Below is a small trained network, with its code and all its weights. Each question gives an input and a class and asks what happens when units are switched off, that is, made to give their printed mean instead of their output.

import numpy as np


def w(rows, s, z=0):
    codes = np.array(rows[::2]) - 128.0
    scale = np.full(codes.shape[1], s)
    scale[-1] = z or s
    return codes * scale


def f(y):
    return y / 2 * (1 + np.tanh(0.7978845608 * (y + 0.044715 * y**3)))


def log_softmax(a):
    a = a - a.max(-1, keepdims=True)
    return a - np.log(np.exp(a).sum(-1, keepdims=True))


def net(x, mask):
    res = np.array(x, float).reshape(1, 3) / 4 @ E
    y = f(res @ A[0][:, :-1].T + A[0][:, -1])
    res = res + np.where(mask, y, B[0][:, -1]) @ B[0][:, :-1]
    return log_softmax(res[-1] @ U[:, :-1].T + U[:, -1])


A, B = {}, {}
E = w([
[162,173,208,145,117,83,161],'x0',
[120,115,191,5,153,136,158],'x1',
[44,113,123,141,182,73,169],'x2',
],0.015)
A[0] = w([
[82,97,83,155,173,100,172,31],'n0',
[49,131,192,182,182,47,201,162],'n1',
[85,62,98,47,165,200,108,88],'n2',
[121,84,138,68,154,176,116,55],'n3',
[160,143,183,122,108,169,112,82],'n4',
[101,115,91,148,187,114,143,36],'n5',
[114,142,142,120,157,154,115,55],'n6',
[83,138,69,223,162,142,110,203],'n7',
[134,118,73,204,109,119,88,83],'n8',
[110,149,125,161,175,92,110,138],'n9',
[96,101,86,77,134,107,133,136],'n10',
[138,183,139,115,121,167,115,50],'n11',
[118,164,103,109,122,132,138,106],'n12',
[182,142,160,122,110,165,109,49],'n13',
[213,153,232,118,70,170,100,98],'n14',
[137,166,249,134,141,61,161,61],'n15',
[63,156,130,115,199,90,167,134],'n16',
[194,113,80,188,121,128,67,51],'n17',
[149,195,191,121,155,91,187,42],'n18',
[144,108,126,85,114,189,130,190],'n19',
[137,93,126,137,152,117,81,2],'n20',
[120,105,126,117,129,162,166,35],'n21',
[146,110,165,124,113,129,87,44],'n22',
[150,159,63,215,65,146,97,79],'n23',
[96,104,74,149,128,109,144,90],'n24',
],0.014,0.0083)
B[0] = w([
[82,69,62,80,68,99,152,177],'n0',
[151,27,209,180,100,121,166,249],'n1',
[125,129,207,23,243,178,35,210],'n2',
[110,193,132,94,205,149,103,172],'n3',
[102,105,80,104,86,75,173,166],'n4',
[86,86,61,86,100,68,147,158],'n5',
[158,127,118,131,139,141,108,124],'n6',
[64,123,63,212,74,182,69,251],'n7',
[126,161,111,215,175,131,56,209],'n8',
[128,70,138,158,81,148,121,168],'n9',
[141,66,148,75,136,162,85,172],'n10',
[91,90,99,116,123,114,147,139],'n11',
[129,125,127,125,137,108,121,125],'n12',
[72,66,59,90,79,91,144,164],'n13',
[82,151,2,62,4,72,221,226],'n14',
[217,139,187,155,168,115,206,211],'n15',
[124,11,173,90,96,113,129,202],'n16',
[140,221,123,152,134,132,104,196],'n17',
[207,165,193,153,159,121,196,183],'n18',
[156,165,108,40,148,107,109,188],'n19',
[102,136,134,136,157,101,153,124],'n20',
[110,140,131,133,159,99,113,128],'n21',
[55,74,109,125,98,105,152,134],'n22',
[154,215,98,224,204,201,71,230],'n23',
[125,92,64,132,98,72,98,170],'n24',
],0.0091,0.018)
U = w([
[24,182,164,156,152,101,152,49],'0',
[69,20,124,174,68,139,113,85],'1',
[79,126,124,139,144,106,104,2],'2',
[135,195,55,64,58,108,179,203],'3',
[119,132,178,37,188,165,84,179],'4',
[112,221,91,255,100,173,69,167],'5',
[8,178,144,175,231,69,180,23],'6',
[183,117,254,164,105,121,200,137],'7',
],0.0095,0.0093)

Each question gives the input, the list of numbers given to net, and the class t.
The units are the neurons (one row each of A and B). Each row of codes is followed by its name. A weight is (code - 128) times the scale printed after its matrix; where a second scale follows, it is the last column's (A, B and U).
mask holds one flag per neuron, in row order. A switched-off neuron (its flag False) gives its mean, the last column of its row in B, instead of its output. The means were averaged over made-up inputs and are rounded, as every weight is.
A unit's drop is (log p(t) with every unit on - log p(t) with that unit switched off) / (log p(t) with every unit on - log p(t) with every unit switched off).
The circuit of an input: a set's keep is (log p(t) with only the set's units on - log p(t) with every unit switched off) / (log p(t) with every unit on - log p(t) with every unit switched off). Starting from the 12 units with the biggest drops (on a tie, the unit counted first), units are removed one at a time, each time the one whose removal leaves the highest keep (on an exact tie, the one counted first), for as long as the keep stays at least 0.8.
units of the circuit, in order: the units of the circuit, biggest drop first
top k neurons: the k neurons with the biggest drops, biggest first
drop when u is switched off: that unit's drop, to one decimal
input [-3,5,-8], class 3: units of the circuit, in order : (n14)
input [-4,3,-6], class 4: top 2 neurons : (n2; n3)
input [5,-2,8], class 7: top 2 neurons : (n15; n18)
input [4,-5,4], class 1: top 3 neurons : (n1; n17; n9)
input [8,-7,8], class 1: top 3 neurons : (n7; n0; n9)
input [1,0,1], class 7: top 3 neurons : (n7; n14; n23)
input [-7,-3,3], class 5: top 3 neurons : (n1; n8; n7)
input [1,-8,7], class 1: top 3 neurons : (n1; n0; n16)
input [-2,5,-5], class 3: top 2 neurons : (n14; n4)
input [8,3,-5], class 3: drop when n14 is switched off : 1.8
input [-6,6,8], class 4: drop when n2 is switched off : 2.6
input [-8,4,8], class 4: drop when n2 is switched off : 4.0
